B = ((145, 145, 116, 139, 146, 113, 111, 111, 144), (148, 149, 115, 139, 149, 109, 107, 107, 146), (111, 111, 140, 117, 110, 143, 145, 145, 112), (143, 143, 117, 138, 144, 115, 113, 112, 142), (146, 147, 115, 139, 147, 111, 109, 109, 145), (108, 108, 141, 117, 107, 146, 149, 149, 110), (108, 107, 141, 117, 107, 147, 149, 149, 110), (110, 110, 140, 117, 109, 144, 146, 146, 112))
Indices start at 0.
(0, 0) = 145
(1, 3) = 139
(7, 0) = 110
(0, 1) = 145
(3, 8) = 142
(0, 2) = 116
(6, 3) = 117
(3, 7) = 112
(6, 0) = 108
(3, 5) = 115
(2, 1) = 111
(4, 7) = 109
(4, 2) = 115
(2, 0) = 111
(3, 6) = 113
(0, 6) = 111
(5, 5) = 146
(6, 2) = 141
(3, 0) = 143
(5, 4) = 107
(5, 2) = 141
(2, 3) = 117
(3, 1) = 143
(0, 4) = 146
(4, 4) = 147
(5, 6) = 149
(0, 8) = 144
(4, 3) = 139
(1, 0) = 148
(7, 2) = 140
(6, 8) = 110
(1, 5) = 109

a =
[[122 129 118 133 148 112 106 123 151 148]
 [148 148 109 125 131 139 127 112 147 137]
 [142 109 126 110 148 106 140 134 148 150]
 [121 128 151 150 122 110 110 116 123 108]]
a[0,0]: 122
a[2,-7]: 110
a[1,3]: 125
a[-2,-3]: 134
a[3,1]: 128
a[-1,5]: 110
a[:, -7]: [133, 125, 110, 150]
a[-1,2]: 151
a[-2,5]: 106
a[3,4]: 122
a[:, -8]: [118, 109, 126, 151]
a[-4,9]: 148
a[:, -3]: [123, 112, 134, 116]

X = [118 129 140 128 117 115 106]
X[0]: 118
X[6]: 106
X[4]: 117

data = [128 130 138 118 137 104 122 136 121 136 130 117 119 128 136]
data[-15]	128
data[9]	136
data[-5]	130
data[11]	117
data[3]	118

M =
[[114 129 135 132 141 142 116 134 138 142 118 133 116 112 134]
 [128 131 112 112 112 115 126 113 111 116 120 123 121 133 122]
 [119 136 119 117 127 133 111 126 122 134 108 139 109 130 122]
 [123 116 135 137 118 116 132 127 121 116 129 122 128 123 132]
 [126 125 139 140 137 137 119 144 137 135 119 149 124 135 130]
 [124 117 134 136 125 120 132 122 131 120 135 110 131 116 139]
 [140 128 120 126 115 113 136 122 117 113 134 127 139 145 125]
 [126 120 142 142 139 133 138 134 140 133 142 114 138 117 138]
 [129 141 118 118 128 135 118 133 121 137 114 155 119 140 115]
 [133 116 136 135 121 117 142 121 129 117 142 106 141 120 138]]
Rows and columns are counted from 0.
(0, 0): 114
(2, 11): 139
(6, 3): 126
(9, 11): 106
(1, 6): 126
(0, 5): 142
(5, 10): 135
(2, 14): 122
(0, 2): 135
(2, 1): 136
(3, 2): 135
(6, 12): 139
(6, 8): 117
(1, 7): 113
(7, 10): 142
(3, 10): 129
(3, 1): 116
(1, 11): 123
(8, 13): 140
(3, 12): 128
(1, 9): 116
(9, 2): 136
(9, 3): 135
(6, 11): 127
(0, 14): 134
(7, 1): 120
(5, 12): 131
(3, 0): 123
(0, 13): 112
(6, 0): 140
(8, 11): 155
(2, 9): 134
(9, 4): 121
(9, 12): 141
(5, 2): 134
(5, 3): 136

grid =
[[111 108 119 109 133 105 117 121 107 107 112 138]
 [108 108 115 109 105 131 118 110 126 134 125 116]
 [114 108 120 103 111 118 110 118 112 129 124 131]]
Indices start at 0.
row 0 col 0 => 111
row 2 col 0 => 114
row 2 col 1 => 108
row 0 col 6 => 117
row 2 col 9 => 129
row 2 col 3 => 103
row 2 col 8 => 112
row 1 col 9 => 134
row 2 col 10 => 124
row 1 col 0 => 108
row 2 col 7 => 118
row 2 col 4 => 111
row 2 col 11 => 131

m = [119 121 124 121 153 108 144 108 139 122]
m[-10] = 119
m[2] = 124
m[5] = 108
m[8] = 139

x = array([133, 128, 133, 135, 125, 126, 139, 119, 123, 137, 151, 132, 116])
x[0] -> 133
x[11] -> 132
x[6] -> 139
x[12] -> 116
x[4] -> 125
x[3] -> 135

W =
114,120,137,124,101,137,100
155,141,141,147,105,115,157
132,149,125,112,104,139,104
107,136,126,143,113,116,101
111,150,112,109,137,141,138
113,141,116,108,138,133,103
139,126,116,111,148,153,126
111,114,147,134,122,143,135
W[0][0] => 114
W[0][3] => 124
W[4][1] => 150
W[5][5] => 133
W[5][2] => 116
W[1][0] => 155
W[6][3] => 111
W[3] => [107, 136, 126, 143, 113, 116, 101]
W[:, 0] => [114, 155, 132, 107, 111, 113, 139, 111]
W[7][2] => 147
W[5][3] => 108
W[4] => [111, 150, 112, 109, 137, 141, 138]
W[7][1] => 114
W[7][6] => 135
W[0][4] => 101
W[4][4] => 137

arr = [127 151 127 128 130 107 128 130]
arr[0] => 127
arr[3] => 128
arr[4] => 130

A =
137  141  118  115  128  108  128  128  151  139  127  137  144
114  115  108  122  121  129  150  113  120  113  113  149  152
134  129  142  136  127  132  131  139  119  146  142  148  124
A[0][-13]: 137
A[1][-11]: 108
A[1][6]: 150
A[-2]: [114, 115, 108, 122, 121, 129, 150, 113, 120, 113, 113, 149, 152]
A[2][-10]: 136
A[-1][5]: 132
A[-3][-1]: 144
A[-1]: [134, 129, 142, 136, 127, 132, 131, 139, 119, 146, 142, 148, 124]
A[:, -5]: [151, 120, 119]
A[-1][-7]: 131
A[-2][-6]: 113
A[-3]: [137, 141, 118, 115, 128, 108, 128, 128, 151, 139, 127, 137, 144]
A[:, -9]: [128, 121, 127]
